Below are the code and all the weights of a small trained network. Each question names an input and a class and asks about switching units off, where a switched-off unit gives its printed mean instead of its output.

import numpy as np


def w(rows, s, z=0):
    codes = np.array(rows[::2]) - 128.0
    scale = np.full(codes.shape[1], s)
    scale[-1] = z or s
    return codes * scale


def f(y):
    return y / 2 * (1 + np.tanh(0.7978845608 * (y + 0.044715 * y**3)))


def log_softmax(a):
    a = a - a.max(-1, keepdims=True)
    return a - np.log(np.exp(a).sum(-1, keepdims=True))


def net(x, mask):
    res = np.array(x, float).reshape(1, 4) / 4 @ E
    y = f(res @ A[0][:, :-1].T + A[0][:, -1])
    res = res + np.where(mask, y, B[0][:, -1]) @ B[0][:, :-1]
    return log_softmax(res[-1] @ U[:, :-1].T + U[:, -1])


A, B = {}, {}
E = w([
[134,71,50,32,178,159,88,96,146],'x0',
[120,132,118,120,123,119,128,139,118],'x1',
[99,119,84,194,141,73,202,54,83],'x2',
[10,164,152,135,178,122,108,127,205],'x3',
],0.013)
A[0] = w([
[81,183,105,222,117,65,224,86,107,164],'N0',
[61,136,150,188,81,46,219,69,87,144],'N1',
[187,99,72,150,108,101,177,70,79,154],'N2',
[115,159,233,148,84,127,126,213,150,203],'N3',
[254,114,109,135,52,167,172,139,49,255],'N4',
[110,75,26,149,174,87,154,1,125,119],'N5',
[110,18,56,121,177,78,168,33,127,125],'N6',
[217,136,145,165,52,120,144,148,84,165],'N7',
[133,25,59,32,190,208,72,149,175,161],'N8',
[221,35,43,103,125,168,82,98,79,175],'N9',
[145,146,216,154,25,157,76,211,177,198],'N10',
[5,151,130,94,217,144,93,80,224,147],'N11',
],0.0066,0.0064)
B[0] = w([
[164,212,153,132,170,132,199,83,153,220],'N0',
[206,222,170,133,126,173,199,58,181,212],'N1',
[160,58,116,139,93,90,202,105,203,183],'N2',
[72,139,208,147,132,117,89,209,152,209],'N3',
[228,62,187,49,61,52,153,135,122,246],'N4',
[41,76,84,218,130,140,210,129,87,186],'N5',
[51,35,64,198,102,131,190,113,76,181],'N6',
[162,132,188,33,100,60,159,127,88,197],'N7',
[163,116,15,65,141,161,55,61,109,242],'N8',
[139,64,58,86,57,217,142,152,192,213],'N9',
[91,91,211,124,104,103,59,186,132,216],'N10',
[78,159,98,167,253,105,82,75,78,235],'N11',
],0.0068,0.013)
U = w([
[156,101,197,106,51,69,92,222,97,200],'0',
[210,135,159,130,108,68,195,94,132,89],'1',
[204,113,80,69,64,200,72,145,150,140],'2',
[111,41,88,169,40,140,179,123,130,113],'3',
[26,140,182,206,151,124,91,245,186,254],'4',
[124,239,148,196,147,170,148,73,156,126],'5',
[122,136,94,98,186,129,1,84,127,107],'6',
[54,111,89,197,169,129,138,96,69,2],'7',
],0.0072,0.0019)

Each question gives the input, the list of numbers given to net, and the class t.
The units are the neurons (one row each of A and B). Each row of codes is followed by its name. A weight is (code - 128) times the scale printed after its matrix; where a second scale follows, it is the last column's (A, B and U).
mask holds one flag per neuron, in row order. A switched-off neuron (its flag False) gives its mean, the last column of its row in B, instead of its output. The means were averaged over made-up inputs and are rounded, as every weight is.
A unit's drop is (log p(t) with every unit on - log p(t) with that unit switched off) / (log p(t) with every unit on - log p(t) with every unit switched off).
The circuit of an input: a set's keep is (log p(t) with only the set's units on - log p(t) with every unit switched off) / (log p(t) with every unit on - log p(t) with every unit switched off). Starting from all 12 units, units are removed one at a time, each time the one whose removal leaves the highest keep (on an exact tie, the one counted first), for as long as the keep stays at least 0.8.
units of the circuit, in order: the units of the circuit, biggest drop first
unit that matters most: the unit with the biggest drop
top k neurons: the k neurons with the biggest drops, biggest first
drop of u: that unit's drop, to one decimal
input [0,4,-6,1], class 4: units of the circuit, in order : (N4 N3)
input [8,-3,2,3], class 7: top 2 neurons : (N5 N6)
input [2,-2,3,-6], class 3: units of the circuit, in order : (N9 N6)
input [4,1,-1,1], class 6: units of the circuit, in order : (N4 N8)
input [1,-8,0,8], class 6: units of the circuit, in order : (N11)
input [5,8,1,-2], class 3: top 2 neurons : (N6 N5)
input [-3,-6,0,4], class 4: units of the circuit, in order : (N8 N3)
input [5,-4,3,1], class 7: units of the circuit, in order : (N4 N5)
input [7,-5,1,1], class 7: units of the circuit, in order : (N5 N4)
input [-6,-1,4,1], class 5: units of the circuit, in order : (N4 N1)
input [-1,3,4,8], class 5: top 2 neurons : (N1 N0)
input [-7,7,-1,1], class 4: top 4 neurons : (N3 N4 N8 N10)
input [2,-1,4,8], class 7: units of the circuit, in order : (N11 N5)
input [8,2,8,0], class 3: top neuron : (N9)
input [2,-4,-7,1], class 6: top 2 neurons : (N8 N4)
input [-3,5,8,1], class 5: units of the circuit, in order : (N1 N4)
input [-7,-4,-1,-4], class 0: top 2 neurons : (N10 N3)
input [8,-3,-6,1], class 6: top 2 neurons : (N11 N4)
input [6,-6,-8,2], class 6: top 2 neurons : (N11 N4)
input [-3,-4,1,1], class 5: unit that matters most : N4
input [0,-3,7,7], class 5: top 4 neurons : (N1 N0 N8 N10)
input [-1,-1,-1,-5], class 0: drop of N8 : 0.2
input [8,-4,3,4], class 7: drop of N6 : 0.2
input [5,7,5,-4], class 3: drop of N4 : 0.0
input [2,3,3,5], class 7: drop of N11 : 0.1
